Here is a tiny trained network, its code and every weight. The questions are about switching its units off for an input and a class, where a switched-off unit gives its printed mean instead of its output.

import numpy as np


def w(rows, s, z=0):
    codes = np.array(rows[::2]) - 128.0
    scale = np.full(codes.shape[1], s)
    scale[-1] = z or s
    return codes * scale


def norm(h):
    return h / np.sqrt((h * h).mean(-1, keepdims=True) + 1e-5)


def f(y):
    return np.maximum(y, 0)


def log_softmax(a):
    a = a - a.max(-1, keepdims=True)
    return a - np.log(np.exp(a).sum(-1, keepdims=True))


def net(x, mask):
    res = np.array(x, float).reshape(1, 3) / 4 @ E
    u = 0
    for l in range(2):
        y = f(norm(res) @ A[l][:, :-1].T + A[l][:, -1])
        res = res + np.where(mask[u : u + 4], y, B[l][:, -1]) @ B[l][:, :-1]
        u += 4
    return log_softmax(norm(res)[-1] @ U[:, :-1].T + U[:, -1])


A, B = {}, {}
E = w([
[84,38,107,79,1],'x0',
[175,81,188,65,134],'x1',
[228,44,69,220,129],'x2',
],0.0043)
A[0] = w([
[94,203,45,81,188,62],'0.n1',
[242,80,55,161,255,124],'0.n2',
[143,198,199,237,120,85],'0.n3',
[145,158,223,79,148,6],'0.n4',
],0.0066,0.0017)
B[0] = w([
[140,142,205,255,195,188],'0.n1',
[147,82,166,3,27,255],'0.n2',
[76,18,22,187,76,184],'0.n3',
[153,78,65,108,188,180],'0.n4',
],0.0092,0.0052)
A[1] = w([
[175,147,2,109,180,243],'1.n1',
[201,102,23,68,49,253],'1.n2',
[12,22,103,126,117,134],'1.n3',
[69,215,164,161,192,198],'1.n4',
],0.0069,0.0022)
B[1] = w([
[109,135,177,127,236,153],'1.n1',
[35,162,159,167,183,254],'1.n2',
[50,182,26,137,61,207],'1.n3',
[254,176,78,175,73,182],'1.n4',
],0.008,0.0082)
U = w([
[202,216,85,142,34,62],'0',
[215,122,137,122,121,2],'1',
[208,138,137,86,251,105],'2',
[235,181,128,236,175,196],'3',
[22,113,61,114,67,190],'4',
[231,66,162,25,68,107],'5',
[122,104,218,90,207,57],'6',
[161,80,209,88,96,88],'7',
],0.011,0.0071)

Each question gives the input, the list of numbers given to net, and the class t.
The units are the neurons (one row each of A and B). Each row of codes is followed by its name. A weight is (code - 128) times the scale printed after its matrix; where a second scale follows, it is the last column's (A, B and U).
mask holds one flag per neuron, layer by layer. A switched-off neuron (its flag False) gives its mean, the last column of its row in B, instead of its output. The means were averaged over made-up inputs and are rounded, as every weight is.
A unit's drop is (log p(t) with every unit on - log p(t) with that unit switched off) / (log p(t) with every unit on - log p(t) with every unit switched off).
The circuit of an input: a set's keep is (log p(t) with only the set's units on - log p(t) with every unit switched off) / (log p(t) with every unit on - log p(t) with every unit switched off). Starting from all 8 units, units are removed one at a time, each time the one whose removal leaves the highest keep (on an exact tie, the one counted first), for as long as the keep stays at least 0.8.
circuit, biggest first: the units of the circuit, biggest drop first
unit that matters most: the unit with the biggest drop
k most important neurons: the k neurons with the biggest drops, biggest first
k most important neurons of layer l: the k neurons of layer l with the biggest drops, biggest first
drop when u is switched off: that unit's drop, to one decimal
input [-7,-1,-1], class 4: circuit, biggest first : (0.n3)
input [-8,-3,-1], class 4: 4 most important neurons : (0.n3; 0.n2; 1.n4; 1.n3)
input [-7,8,1], class 6: 3 most important neurons : (1.n2; 1.n4; 0.n4)
input [4,-5,-5], class 0: 3 most important neurons : (0.n2; 1.n4; 0.n3)
input [2,5,4], class 7: circuit, biggest first : (0.n3; 1.n3)
input [-7,-1,2], class 4: 2 most important neurons : (0.n3; 0.n2)
input [5,-8,-6], class 0: circuit, biggest first : (0.n2; 1.n4; 0.n3; 1.n2)
input [1,4,6], class 7: circuit, biggest first : (0.n3; 1.n3; 1.n4)
input [1,-3,-1], class 0: 2 most important neurons : (1.n4; 1.n2)
input [0,2,8], class 7: circuit, biggest first : (0.n2; 1.n2; 0.n3)
input [-1,1,-5], class 3: circuit, biggest first : (0.n2; 1.n4)
input [1,2,-8], class 3: circuit, biggest first : (0.n2; 0.n3; 1.n4)
input [-5,2,3], class 4: 2 most important neurons : (0.n3; 1.n2)
input [1,5,8], class 7: unit that matters most : 1.n2
input [-1,-4,-2], class 3: 2 most important neurons : (0.n1; 0.n2)
input [-7,4,0], class 4: 3 most important neurons : (0.n3; 0.n2; 1.n2)
input [0,-3,0], class 3: 2 most important neurons of layer 0 : (0.n2; 0.n1)
input [-8,1,-2], class 4: 3 most important neurons : (0.n3; 0.n2; 1.n4)
input [-8,-8,7], class 4: 2 most important neurons : (0.n2; 0.n3)
input [-2,6,-3], class 2: drop when 0.n2 is switched off : 0.1
input [-8,-8,1], class 4: drop when 0.n3 is switched off : 3.5
input [1,-7,-4], class 3: drop when 0.n2 is switched off : 0.2
